Rows, each with roughly how far along a hidden order it lies (0 to 12):
In the rows, zero is written as 128.
[ 90 187 116 115 123 133 114 148 128 124 119 129  38 199 127 158 105 128
 126 133 118 112 127 122 129 140 116 122 142 155 130 119 132 151 106 135
 128 186 121 133 176 154 132 119 125 139 132 134 137  95 110 131 116 124
 140]  0
[125 168 174 126 148 130 125 146 114 116  95 132  89 124 119 101 173 133
 123 110 142 109 136 124 157 110 117 132 143 125 156 122 137 126 122 144
 129 161 115 142 143 134 127 140 118 130 124 118 128 142 134 126 119 125
 135]  1
[ 98 196 115 123 122 126 107 138 128 123  94 134  68 207 128 130 214 111
 100  83 132 129 116 113 126 195 148 133 144 127 134 112 137 120 109 125
 159 141 112 125 151 129 151  60 124 125 127 150 145 133 116 129 126 137
 143]  12
[122 136 122 119 118 133 110 128 129 138 123 129  45 202 126 163  98 121
 125  67 124 128 134 118 142 131 122 117 138 158 130 130 129 151 115 117
 127 132 127 127 173 132 128  91 127 131 130 134 136 100 109 144 127 126
 131]  4
[125 169 122 119 119 117 107 133 132 148 125 132 132 252 145 195  77  99
  99 119 128 140 120 131 124 193 153 115 134 111 123 130 125 128 123 121
 144 144 130 125 128 128 134  94 133  87 137 146 132  89  96 148 118 139
 122]  10
[ 99 136 112 121 123 143 123 129 129 127 128 125  50 255 135 178 255 116
 129 131 124 128 126 108 145 153 120 117 128 110 127 123 132 147 111 132
 159 132 114 141 160 141 121 117 128 128 135 134 136 108  95 135 125 125
 138]  10
[117 214 146 114 128 136 120 135 124 131 131 120  98 211 164 137 222 123
 101 118 138 127 140 125 144 141 113 117 136 120 130 144 132 137 125 120
 129 153 128 140 149 135 131 110 130 104 133 131 128 109 111 144 109 135
 130]  9
[ 87 140 121 116 118 127 120 147 130 139 115 132 133 224 123 166  98 114
  93  52 122 130 132 118 127 147 129 140 131  89 133 112 136 124 104 136
 126 118 128 135 177 150 145  80 127 136 132 151 142 131 111 130 126 128
 134]  5
[111 183 161 126 132 136 117 146 122 121 102 129  32 165 119 135 122 134
 130  68 127 121 143 125 132 127 121 132 143 180 132 145 128 124 128 119
 172 124 107 159 191 135 124  84 126 107 127 120 129 121 133 141 101 128
 128]  10
[108 132 143 115 124 128 104 127 118 129 118 123 145 253 175 154 250 120
 127  69 134 121 139 115 128 138 112 129 123 116 126 123 137 130 125 117
 161 165 131 140 156 139 130 116 133 100 139 124 131 119 127 134 131 135
 132]  12
[ 91 181 129 112 117 121 101 138 138 148 127 127 171 254 182 159 224 114
  96  48 130 139 134 115 122 172 141 102 124 171 127 135 126 129 131 101
 131 134 144 127 171 130 130  70 138 124 132 146 134  96 119 131 119 130
 132]  10
[123 129 157 123 126 126 112 130 120 130 117 136  94 213 149 155 223 116
 124 119 128 130 140 118 142 155 136 122 138 119 130 145 130 128 126 129
 150 139 116 144 134 123 137 127 130 109 127 130 134 118 112 141 112 128
 128]  8
[ 98 207 133 122 122 133 109 147 113 123  99 121 117 149 166 155 111 128
 101 126 124 112 131 126 150 128 117 116 128 150 126 119 134 128 122 125
 133 191 116 135 184 156 132  79 126 133 133 127 128  95 107 143 121 127
 128]  4
[119 197 150 126 123 130 106 133 111 125  96 130  66 175 133 128 110 117
 104  73 124 115 128 128 127 153 117 122 140 103 130 137 134 146 113 127
 161 156 118 134 163 147 138  74 125 120 130 135 137 106 129 130 119 128
 136]  4
[ 92 156 114 128 126 134 115 131 105 127 122 124 114 193 152 102 135 130
 106  77 122 125 126 125 147 121 106 140 141 151 131 122 133 154 106 124
 139 135 120 134 114 157 131 121 123 125 131 127 134 102 131 141 117 127
 116]  0
[119 173 124 115 128 127 126 134 133 131 132 122 136 231 167 142 247 109
 108  74 130 131 126 118 125 169 111 121 136 134 129 132 126 145 132 125
 160 131 133 141 119 131 125 120 132 122 138 118 128 116 116 144 110 136
 125]  12
[123 124 108 119 105 131 110 133 136 143 130 129 172 146 175 165  96 111
 103  43 123 137 124 112 118 153 156 116 131 116 121 123 122 139 122 123
 127 146 146 120 149 133 127 106 138  97 136 144 132  96 119 127 125 131
 124]  4
[121 137 124 109 121 129 104 143 136 147 101 127 159 237 172 149 218 105
 116 121 135 120 133 123 143 162 143 120 124 170 123 128 127 126 128 125
 122 130 128 130 124 147 138 102 133 104 131 128 136 103 123 145 118 131
 126]  8
[111 186 128 123 130 136 132 142 112 127 113 127 129 143 170 128 246 122
 106  72 136 120 129 117 129 127 125 126 139 176 128 144 127 146 122 115
 131 178 113 130 172 126 120  88 133  97 133 116 129 128 107 145 111 132
 128]  10
[ 92 122 140 133 132 129 115 149 103 138 117 136 124 172 154 171 175 123
  96  74 126 111 130 123 126 138 131 117 144 124 134 124 128 119 106 131
 116 178 125 135 187 123 135  92 125 117 124 130 143 133 128 137 120 129
 131]  2
[130 124 136 118 125 138 121 140 111 136 130 126 122 116 178 154 236 123
 132  68 127 115 140 129 130 131 112 130 128 129 128 136 128 151 129 132
 138 176 127 144 128 131 126  95 131 124 128 117 132 133 106 139 108 127
 129]  7
[117 183 114 121 119 123 103 132 136 135 123 129 155 255 141 186 194 104
 127  76 128 135 130 114 132 190 135 118 126 111 124 121 130 122 124 109
 145 127 125 116 151 131 131 110 133 102 131 141 135  96 103 149 113 129
 132]  7
[122 195 111 116 122 139 102 126 134 133 128 123  95 234 159 124 230 108
 115  85 126 131 137 131 145 139 120 129 139 146 127 134 136 127 123 120
 133 137 108 119 132 134 135  72 129 101 140 131 128 123 111 145 102 128
 135]  10
[116 130 126 117 109 116 119 143 138 143 106 130 178 226 189 220 208  96
  89 108 131 143 131 123 113 183 165  96 123 167 121 138 125 156 129 106
 152 125 142 103 126 146 137  60 137 120 136 148 137  71  89 147 149 131
 121]  8
[114 147 119 118 131 128 107 137 117 138 120 125  68 209 163 131 115 125
 109 133 126 123 138 130 148 172 115 124 131 155 130 145 131 125 117 131
 164 157 129 143 155 135 132 115 129 130 138 131 130 119 114 134 126 128
 156]  11
[115 150 106 123 110 128 117 136 131 136 109 131  58 138 163 127 138 110
  96 124 123 118 122 132 129 161 126 140 142  89 132 118 136 121 103 124
 155 169 124 111 115 132 144  76 124 120 133 153 141 123 129 131 116 125
 143]  2

Part 2:
[ 24 142 143 151 118 147 167 131 130 133 115 130 139 158 116 122 125  75
  82 137 154 127  91 123  96  87 111 112 135  78 109 125 127 143]  11
[ 99 144 129 146 150 106 127 132 128 133 127 152 130 138 140 101 115 122
 150 115 139 128 119 137 122  92 134 109 135 158 134 113 114 137]  6
[190 190 120 133 188  83 100 133 125 120 128 160 113 116 170  68 107 175
 197  96  95 129 153 145 159  89 157 118 135 251 161 105 113 125]  0
[ 88 124 124 147 107 120 154 133 121 126 129 149 130 134 107 133 117  93
 131 134 148 133 113 135  96  93 107 105 141 122 103 129 128 139]  7
[  9 116 133 159 109 169 156 131 137 142  86 114 141 175 140 169 126  75
  79 137 150 123  93 123 108  92 123 111 141  48 121 120 113 138]  12
[204 149 119 134 157 102 100 130 129 133 135 142 123 119 146 111 124 163
 168 112 134 122 150 133 149 134 144 126 132 189 157 112 114 129]  4
[205 128  95 123 163 105 101 130 126 125 147 134 124 101 141 116 128 184
 175 109 129 121 159 133 154 167 145 135 133 180 157 117 118 118]  3
[ 89  83 108 143 125 137 152 131 123 130 126 126 133 134 113 148 126 109
 106 138 152 130 113 140  85 123 102 115 142  75 110 142 127 131]  8
[136 101 100 138 144 129 105 129 136 138 128 125 130 131 146 131 125 159
 130 113 135 124 138 139 138 137 145 122 137 124 145 125 114 126]  6
[141 147 121 139 162  47 116 130 133 137 130 144 127 132 160 104 119 151
 160 110 135 123 134 141 139  95 152 120 128 184 144 106 105 133]  5
[ 60 117 126 160 126 139 154 132 132 144  98 125 138 169 149 127 118  92
 115 120 137 129 106 140 112  78 132 106 146  86 118 115 111 138]  9
[160 176 126 125 163  76 103 132 122 119 145 157 116  94 135  86 118 157
 177 113 123 125 145 126 142 113 138 121 123 222 148 114 123 131]  3
[ 59 122 134 148 126 129 164 131 125 131 124 131 136 149 111 137 123  78
 101 136 155 131 100 131  94  91 106 104 137  78 103 128 130 141]  9
[140  93  90 140 143 145 123 131 130 141 116 115 134 145 152 137 127 132
 135 116 145 125 134 152 131 138 143 122 149 102 127 129 109 125]  6
[ 35 153 146 170 135 122 159 133 132 136 105 142 135 169 130 112 112  82
 115 125 135 131  95 143 101  59 124  96 146 120 129 113 112 144]  9
[174 193 126 135 180  73 102 133 125 121 131 173 112 118 160  71 110 167
 184 102 100 127 152 137 158  88 150 115 130 255 158  95 113 129]  1
[122  99 106 139 130 131 146 132 124 131 125 128 137 138 125 145 124 129
 123 127 144 130 121 142 108 119 120 117 145 104 115 139 124 129]  8
[191 164 130 114 169  55 112 130 107  99 178 188 112  65  68 105 124 158
 192 132 126 134 143 114 115 128  98 126 111 255 131 135 155 135]  1
[ 80 130 126 137 144 111 159 134 120 124 135 153 133 125 107 126 117  93
 135 137 147 133 110 135  93  84 100 103 136 128 104 128 132 140]  7
[140 181 132 136 187  66 100 135 128 120 133 173 115 118 156  65 108 165
 178 121 104 125 141 134 148  82 150 119 133 252 157 101 115 132]  2
[179 164 114 127 171  92  99 132 127 120 142 158 116  99 148  78 119 167
 195 109 112 124 153 135 150 125 146 125 130 189 157 113 117 126]  2
[179 171 118 134 175  91  99 133 127 119 135 153 115 108 153  59 115 172
 187 104 109 125 152 137 159 109 149 120 127 252 158 109 114 125]  2
[219 140  97 115 179  84  94 129 118 114 150 154 114  83 130  99 124 187
 189 113 118 130 166 142 152 161 134 132 124 197 149 129 139 116]  0
[ 65 104 122 146 109 151 161 131 129 140 114 113 139 150 122 154 131  90
  92 131 153 128 103 130 108 122 118 116 132  41 111 131 119 134]  10
[151 188 127 136 186  75 104 133 126 121 139 167 115 112 153  80 111 163
 183 104 114 125 143 130 144 101 147 130 130 249 156 106 117 132]  2
[ 67 124 122 150 116 149 160 130 133 135 110 117 138 161 121 154 128  86
  99 133 158 128 106 132 102 109 116 114 141 114 111 132 125 133]  10
[ 54 107 130 157 106 143 155 131 132 141 110 118 128 163 133 145 124  87
  84 136 152 128 114 132 104  97 121 110 140  75 114 124 120 135]  10
[ 71  98 117 151 109 166 149 128 136 143 106 100 142 165 136 166 131  91
  86 126 156 125 106 129 109 116 127 119 141   4 114 132 115 131]  11
[156 203 144 133 178  61 120 135 120 109 147 177 113  98 123  74 112 146
 166 120 109 129 137 125 120 104 127 111 118 255 140 111 129 138]  2
[154 204 134 137 180  57  91 133 123 114 138 179 109 111 179  55 104 171
 204 103  91 131 159 143 156  76 141 108 133 255 156  97 122 132]  0
[ 32 104 129 144 108 166 154 130 133 141 105 114 142 167 123 161 132  82
  80 139 156 124  96 118  96 114 120 119 134  34 121 133 122 135]  12
[170 162 115 137 164  96 103 131 133 128 124 146 119 123 167  88 115 160
 171 102 118 121 144 135 158 115 158 121 132 197 164 105 110 124]  3
[ 49 125 127 149 127 125 159 132 127 131 119 137 134 152 123 124 121  81
 107 134 149 131 103 134  95  86 113 106 141   1 108 126 124 139]  9
[126 157 132 142 164  94 118 129 126 131 142 157 112 128 136  99 125 141
 166 117 140 125 130 126 125  97 138 117 128 184 141 114 116 141]  5
[ 60  97 128 149 117 146 161 130 128 135 116 119 139 155 115 159 129  82
 107 139 159 129 102 128  99 109 110 117 135  85 107 133 127 136]  10
[105 227 151 144 176  80 114 133 129 127 131 177 121 126 148  74 109 137
 173 109 119 124 113 126 127  64 142 107 126 247 145  97 112 146]  4
[ 99 132 141 139 155  94 137 131 121 125 140 158 129 130 109 122 117 117
 153 129 148 131 118 132  99 101 112 109 132 151 113 133 129 141]  6
[ 67 103 120 163 119 165 136 131 136 146  94 105 141 179 165 140 124  99
  93 124 137 125 111 141 120  91 140 105 144  55 132 121 107 131]  10
[111 100  99 145 134 141 148 131 123 128 126 128 134 132 130 152 123 113
 124 127 147 130 117 148 105 128 118 114 141  84 112 137 121 128]  8
[ 86 181 145 145 171 103 117 132 128 126 118 158 126 132 142  85 112 126
 168 115 134 125 117 129 130  71 138 111 126 213 146 101 113 144]  5
[ 91  80 110 142 131 121 153 132 120 127 136 132 134 130 113 141 123 100
 140 135 153 132 113 141  89 120 109 114 139 102 104 142 132 133]  8
[ 88 111 113 147 133 131 151 133 128 136 111 134 135 149 136 135 123 101
 116 134 139 131 119 148 109 108 124 109 148  93 114 127 116 131]  8
[107 140 121 148 158 117 112 129 135 141 120 141 126 148 167 102 116 148
 150  99 129 123 128 142 142  96 157 114 141 183 158 105  99 134]  5
[ 93 130 119 145 148 119 143 133 125 129 115 144 131 130 130 118 117 109
 139 123 140 130 118 140 108 110 119 108 139 121 117 132 120 137]  7
[ 43 115 137 152 110 164 160 131 130 136 115 116 142 155 112 160 135  67
  86 147 164 126  93 114  87 106 107 117 133  56 108 131 131 141]  12
[ 66  87 126 147  99 149 163 130 129 141 115 114 142 151 118 156 130  78
  87 138 159 129 107 130  95 110 113 120 135  79 117 136 124 135]  10
[ 75 130 126 142 149 120 153 134 127 134 112 138 133 156 137 118 113  89
 129 114 132 129 120 149 111  77 127 106 147 120 119 119 116 133]  7
[162 196 132 142 180  74 106 135 133 120 125 162 115 123 173  62 106 169
 190  96  97 124 144 139 172  73 160 112 134 255 162  97 108 132]  2
[ 31 136 135 158 120 131 159 132 130 135 114 131 137 167 128 140 120  84
  97 131 146 129  99 134  99  81 116 105 141  98 121 123 122 137]  10
[142 105 112 129 147 114 115 129 125 132 138 135 129 120 124 131 128 150
 151 119 146 126 130 133 133 137 128 121 132 149 127 125 120 132]  5
[ 36  87 134 158 102 175 159 132 140 146  94 104 141 174 139 168 125  85
  81 132 151 122  95 121 109  85 134 113 139  54 126 122 118 136]  12
